Read these off the grid that follows. Rows and columns are numbered from 1.
1) Find the entry in row 1 and column 1.
2) Find the bottom-right entry.
3) Find the entry just left of the smallest entry.
4) Find the bottom entry of the column that holds the smallest entry.
5) Find the entry directly below the largest entry.
6) Find the entry in row 2 and column 1.
7) Find the entry directly below the smallest entry.
8) Find the entry in the bottom-left corner.
[[129 131 122 125 136 135 112 145 136 130 114 115 123 126 112]
 [120 138 121 120 122 140 120 130 128 133 125 126 130 133 132]
 [122 134 119 129 153 128 132 131 119 137 125 122 125 119 132]
 [140 113 151 129 124 117 142 129 126 125 135 122 142 126 142]
 [128 145 122 134 126 128 128 129 119 123 122 140 130 128 132]
 [130 134 122 104 151 111 119 136 130 147 123 123 105 128 132]
 [129 123 134 129 128 126 128 129 125 123 133 126 130 120 132]
 [129 148 112 144 128 149 119 129 128 130 131 120 127 123 132]
 [135 134 123 150 123 134 155 113 128 128 129 131 130 128 136]
 [111 109 126 123 128 128 130 125 130 130 129 148 114 124 115]
 [131 125 126 112 128 120 128 128 126 144 109 142 130 142 125]
 [129 128 127 125 128 128 129 129 131 131 125 123 133 138 128]
 [135 147 122 127 128 127 129 132 129 134 118 123 131 144 136]
 [127 134 120 123 128 128 124 119 131 130 125 123 138 147 119]]
1) 129
2) 119
3) 122
4) 123
5) 130
6) 120
7) 129
8) 127

a =
[[127 127 107 132]
 [129 128 128 127]
 [128 127 111 134]
 [125 134 116 125]
 [132 127 155 127]
 [129 132 137 128]
 [125 126 123 124]
 [127 126 107 137]
 [125 134 114 124]
 [127 132 123 137]
 [133 127 153 129]
 [129 128 134 130]
 [125 127 124 124]
 [126 126 112 131]
 [128 129 119 130]]
Indices start at 1.
Read off the entry at row 1, column 3.
Answer: 107
Read off the entry at row 3, column 1.
Answer: 128
The entry at row 1, column 2 is 127
Read off the bottom-right entry.
Answer: 130
The entry at row 2, column 1 is 129
Read off the top-left entry.
Answer: 127
Read off the entry directly above 153.
Answer: 123
The entry directly above the largest entry -> 116
Read off the entry just right of the largest entry.
Answer: 127
The bottom entry of the column that holds the largest entry: 119
The entry directly below the largest entry is 137
Read off the entry in the top-right corner.
Answer: 132
Read off the entry in the bottom-left corner.
Answer: 128
The entry directly above 131 is 124
Read off the entry just right of 112.
Answer: 131

Read these off the grid that follows.
1) What is the 1st entry on the main diagonal?
2) What is the largest entry in the first column?
3) What is the second entry from the end, reading row by row?
4) What is the entry just left of 142?
104  145  109  138  106
119  137  130  131  137
116  127  142  124  121
1) 104
2) 119
3) 124
4) 127

W = [107 155 116 108 127 140 149 120 135 140 126 135 107 105]
The entry just left of the largest entry is 107
The entry just left of the smallest entry? 107

Read these off the grid that follows. Counting starts at 1.
1) Which number is the entry in row 2 and column 1?
2) Which number is the entry in row 1 and column 3?
3) Which number is the entry in row 3 and column 1?
4) Which number is the entry in the top-right corner?
5) Which number is the entry at row 2, column 2?
6) Which number is the bottom entry of the column that holds the smallest entry?
7) Which number is the entry directly below the largest entry?
8) Which number is the entry directly below 103?
[[125 128 114 128 135 130 115 128 118]
 [126 127 115 127 135 131 116 128 118]
 [124 130 112 129 135 130 112 126 119]
 [137 111 118 114 136 137 128 141 105]
 [123 131 112 130 136 129 111 126 119]
 [127 126 115 126 135 131 117 129 117]
 [133 116 118 119 135 135 124 136 110]
 [128 125 116 125 135 131 118 130 116]
 [129 123 117 124 135 132 120 131 115]
 [130 120 117 122 135 133 122 134 113]
 [124 130 113 129 135 130 113 127 119]
 [141 103 119 108 137 141 133 146  99]
 [125 129 113 128 135 130 114 127 118]]
1) 126
2) 114
3) 124
4) 118
5) 127
6) 118
7) 127
8) 129

M = 106,120,123,117
The last entry is 117
Give the third entry from the left.
123
